Below is a small trained network, with its code and all its weights. Each question gives an input and a target symbol and asks what happens when units are switched off, that is, made to give their printed mean instead of their output.

import numpy as np


def w(rows, s, z=0):
    codes = np.array(rows[::2]) - 128.0
    scale = np.full(codes.shape[1], s)
    scale[-1] = z or s
    return codes * scale


def f(y):
    return np.maximum(y, 0)


def softmax(a):
    e = np.exp(a - a.max(-1, keepdims=True))
    return e / e.sum(-1, keepdims=True)


def log_softmax(a):
    a = a - a.max(-1, keepdims=True)
    return a - np.log(np.exp(a).sum(-1, keepdims=True))


def net(x, mask):
    ids = ['ΘΛΣΦαδεζηξπτψ'.index(c) for c in x.split()]
    T = len(ids)
    res = E[ids] + P[:T]
    u = 0
    for l in range(3):
        q, k, v = (res @ M[l].T for M in (Q, K, V))
        z = softmax(np.where(np.tri(T) > 0, q @ k.T / 4**0.5, -1e9)) @ v
        res = res + np.where(mask[u], z, O[l][:, -1]) @ O[l][:, :-1]
        u += 1
        y = f(res @ A[l][:, :-1].T + A[l][:, -1])
        res = res + np.where(mask[u : u + 8], y, B[l][:, -1]) @ B[l][:, :-1]
        u += 8
    return log_softmax(res[-1] @ U[:, :-1].T + U[:, -1])


Q, K, V, O, A, B = {}, {}, {}, {}, {}, {}
E = w([
[105,134,227,131,114],'Θ',
[223,181,144,138,81],'Λ',
[87,176,165,159,75],'Σ',
[113,180,94,125,252],'Φ',
[94,20,84,135,102],'α',
[103,126,164,118,184],'δ',
[85,84,95,199,66],'ε',
[58,66,183,127,107],'ζ',
[94,184,139,91,97],'η',
[94,202,174,148,128],'ξ',
[89,132,56,98,118],'π',
[144,50,167,85,185],'τ',
[92,120,144,87,122],'ψ',
],0.018)
P = w([
[24,131,230,2,50],'0',
[33,121,190,86,136],'1',
[42,107,193,114,136],'2',
[58,95,178,149,148],'3',
[65,95,165,167,156],'4',
[88,102,170,176,153],'5',
[107,103,179,165,142],'6',
[121,103,186,168,146],'7',
[136,110,190,169,133],'8',
[162,113,193,160,120],'9',
[171,119,201,152,122],'10',
[158,105,183,174,145],'11',
[157,99,180,177,135],'12',
[185,106,197,164,118],'13',
],0.005)
Q[0] = w([
[148,138,68,112,112],'0.h0',
[185,150,78,58,88],'0.h0',
[2,72,215,157,180],'0.h0',
[145,100,26,39,100],'0.h0',
],0.0093)
K[0] = w([
[30,32,182,82,109],'0.h0',
[8,70,175,171,179],'0.h0',
[254,144,151,124,139],'0.h0',
[45,127,121,159,199],'0.h0',
],0.0067)
V[0] = w([
[132,69,112,68,41],'0.h0',
[2,204,179,122,181],'0.h0',
[88,141,153,181,83],'0.h0',
[154,177,149,180,99],'0.h0',
],0.0075)
O[0] = w([
[122,116,166,73,31,127],'0.h0',
[36,78,153,198,195,253],'0.h0',
[58,145,190,64,92,182],'0.h0',
[255,138,76,141,33,160],'0.h0',
],0.0056,0.0045)
A[0] = w([
[173,65,114,85,129,2],'0.n0',
[9,177,124,178,170,96],'0.n1',
[207,43,125,121,145,59],'0.n2',
[177,81,182,105,96,29],'0.n3',
[2,148,238,132,115,116],'0.n4',
[219,100,90,115,186,45],'0.n5',
[63,149,173,148,160,69],'0.n6',
[177,168,119,184,170,224],'0.n7',
],0.0088,0.0038)
B[0] = w([
[71,181,169,174,81,132],'0.n0',
[186,128,131,60,63,205],'0.n1',
[34,155,194,214,122,137],'0.n2',
[33,181,68,130,184,140],'0.n3',
[214,115,154,123,129,253],'0.n4',
[118,33,139,162,57,133],'0.n5',
[255,137,131,114,146,180],'0.n6',
[85,98,181,93,74,156],'0.n7',
],0.0076,0.012)
Q[1] = w([
[152,178,187,193,26],'1.h0',
[139,30,172,47,101],'1.h0',
[188,192,254,120,137],'1.h0',
[15,93,106,52,104],'1.h0',
],0.0057)
K[1] = w([
[61,205,214,155,31],'1.h0',
[100,189,197,156,150],'1.h0',
[114,253,132,73,187],'1.h0',
[15,147,26,230,97],'1.h0',
],0.0067)
V[1] = w([
[174,47,1,96,155],'1.h0',
[129,201,111,153,127],'1.h0',
[96,147,104,207,184],'1.h0',
[193,165,171,31,171],'1.h0',
],0.0054)
O[1] = w([
[69,179,254,54,40,70],'1.h0',
[111,66,167,130,200,97],'1.h0',
[72,162,146,140,78,25],'1.h0',
[94,80,27,153,100,254],'1.h0',
],0.0077,0.0094)
A[1] = w([
[146,132,251,132,122,136],'1.n0',
[117,69,109,35,155,95],'1.n1',
[58,77,98,62,152,185],'1.n2',
[175,132,30,109,102,156],'1.n3',
[111,94,141,177,108,82],'1.n4',
[163,112,116,33,147,126],'1.n5',
[174,167,166,80,157,3],'1.n6',
[146,163,112,168,212,251],'1.n7',
],0.011,0.005)
B[1] = w([
[173,103,88,95,196,142],'1.n0',
[34,58,140,145,149,182],'1.n1',
[97,176,139,171,42,160],'1.n2',
[113,170,204,51,176,246],'1.n3',
[129,160,133,2,173,144],'1.n4',
[114,129,223,191,126,204],'1.n5',
[169,202,76,218,211,138],'1.n6',
[71,144,119,140,118,178],'1.n7',
],0.0093,0.012)
Q[2] = w([
[63,210,91,129,102],'2.h0',
[172,91,255,201,97],'2.h0',
[102,106,75,216,124],'2.h0',
[66,87,195,112,159],'2.h0',
],0.008)
K[2] = w([
[160,51,118,250,4],'2.h0',
[105,172,77,94,254],'2.h0',
[179,188,194,221,99],'2.h0',
[145,231,45,86,82],'2.h0',
],0.0061)
V[2] = w([
[182,167,137,131,55],'2.h0',
[168,218,141,98,126],'2.h0',
[201,180,165,181,253],'2.h0',
[94,205,167,14,138],'2.h0',
],0.0054)
O[2] = w([
[197,133,146,81,64,82],'2.h0',
[108,182,6,100,157,130],'2.h0',
[143,174,171,222,89,255],'2.h0',
[22,255,119,52,27,212],'2.h0',
],0.0064,0.0054)
A[2] = w([
[126,53,111,234,185,57],'2.n0',
[133,12,112,129,161,1],'2.n1',
[217,81,141,90,121,37],'2.n2',
[160,95,143,147,177,92],'2.n3',
[94,49,163,133,119,28],'2.n4',
[149,122,174,61,109,106],'2.n5',
[25,35,131,151,87,132],'2.n6',
[127,192,121,137,243,2],'2.n7',
],0.011,0.0053)
B[2] = w([
[140,80,23,6,207,178],'2.n0',
[112,136,42,198,62,156],'2.n1',
[161,131,37,45,2,176],'2.n2',
[121,88,144,200,103,185],'2.n3',
[55,131,95,234,76,198],'2.n4',
[71,154,124,57,150,213],'2.n5',
[238,185,93,156,113,254],'2.n6',
[38,158,44,252,251,158],'2.n7',
],0.0074)
U = w([
[29,160,121,186,172,39],'Θ',
[110,25,153,139,211,208],'Λ',
[119,134,98,116,141,81],'Σ',
[108,5,126,117,82,197],'Φ',
[20,188,95,101,72,101],'α',
[235,44,133,112,192,167],'δ',
[146,152,123,201,42,23],'ε',
[209,121,171,102,92,177],'ζ',
[104,136,18,152,165,166],'η',
[115,44,247,169,87,190],'ξ',
[205,201,136,183,178,68],'π',
[84,19,93,1,156,157],'τ',
[122,100,237,55,192,2],'ψ',
],0.0078,0.0045)

Each question gives the input, a string of symbols that net reads in full, and the target symbol t.
The units are the heads (4 rows each of Q, K, V and O) and the neurons (one row each of A and B). Each row of codes is followed by its name. A weight is (code - 128) times the scale printed after its matrix; where a second scale follows, it is the last column's (O, A, B and U).
mask holds one flag per unit, layer by layer, with each layer's heads first. A switched-off unit (its flag False) gives its mean, the last column of its rows in O or B, instead of its output. The means were averaged over made-up inputs and are rounded, as every weight is.
A unit's drop is (log p(t) with every unit on - log p(t) with that unit switched off) / (log p(t) with every unit on - log p(t) with every unit switched off).
The circuit of an input: a set's keep is (log p(t) with only the set's units on - log p(t) with every unit switched off) / (log p(t) with every unit on - log p(t) with every unit switched off). Starting from the 12 units with the biggest drops (on a tie, the unit counted first), units are removed one at a time, each time the one whose removal leaves the highest keep (on an exact tie, the one counted first), for as long as the keep stays at least 0.8.
circuit, biggest first: the units of the circuit, biggest drop first
unit that matters most: the unit with the biggest drop
top k neurons: the k neurons with the biggest drops, biggest first
top k neurons in layer l: the k neurons of layer l with the biggest drops, biggest first
drop when u is switched off: that unit's drop, to one decimal
input ψ ψ Φ α η ψ π, target α: circuit, biggest first => (1.h0; 0.n4)
input Λ Σ ψ, target α: circuit, biggest first => (0.h0; 2.h0; 1.n3)
input Θ Θ ψ, target ξ: circuit, biggest first => (0.n1; 1.n5; 0.n4; 0.h0)
input ψ ψ Θ α Θ ξ, target π: circuit, biggest first => (0.n6; 1.n6; 0.n4; 0.h0)
input Λ α ζ, target α: circuit, biggest first => (2.h0; 1.n3)
input Λ ε τ, target α: top 2 neurons in layer 0 => (0.n3; 0.n4)
input Λ ε ε, target α: unit that matters most => 0.h0
input ψ α ξ ε, target τ: top 2 neurons in layer 1 => (1.n3; 1.n4)
input Φ ψ π ψ δ, target Λ: top 3 neurons => (1.n6; 1.n1; 0.n6)
input ξ ψ ε, target τ: top 2 neurons => (1.n3; 1.n4)
input η Σ ζ, target Φ: top 2 neurons => (0.n4; 1.n1)
input ψ Φ Σ, target ζ: top 2 neurons => (0.n1; 0.n4)
input Λ ξ Φ, target α: circuit, biggest first => (0.h0; 2.h0; 1.n3)
input δ ξ ε η, target ψ: top 2 neurons => (1.n3; 0.n1)
input ψ η ψ α ε Λ α π π, target α: top 2 neurons in layer 0 => (0.n4; 0.n6)
input δ ψ Φ ψ ε ψ ψ, target ξ: unit that matters most => 0.n1
input α ξ ζ δ ε τ, target η: top 2 neurons => (2.n0; 2.n6)
input Σ ψ ε ξ τ Φ, target Θ: top 4 neurons => (1.n3; 2.n7; 0.n1; 0.n6)
input η Θ ψ ψ ζ ζ ξ, target π: top 4 neurons in layer 0 => (0.n6; 0.n1; 0.n4; 0.n5)
input ζ ε Φ Θ, target δ: top 2 neurons => (1.n6; 1.n0)
input η ε Σ, target ζ: top neuron in layer 0 => (0.n4)
input δ ζ ε ξ ζ ξ ζ ζ, target Φ: top 3 neurons in layer 0 => (0.n4; 0.n1; 0.n3)
input α Θ ξ τ, target η: top 3 neurons => (2.n0; 2.n6; 1.n1)
input ψ α Φ, target Θ: top 3 neurons in layer 1 => (1.n6; 1.n3; 1.n5)
input Φ δ δ, target Λ: top 3 neurons in layer 0 => (0.n6; 0.n4; 0.n1)
input Σ Θ δ ψ δ ψ α, target ε: top 2 neurons in layer 0 => (0.n6; 0.n4)
input ψ ψ ψ η δ Φ ψ Θ, target δ: top 2 neurons in layer 1 => (1.n0; 1.n6)
input τ τ Θ Σ α Φ Σ ψ δ ζ η, target ψ: drop when 0.n0 is switched off => 0.0
input Σ ψ ψ α, target ε: drop when 2.n6 is switched off => 0.5
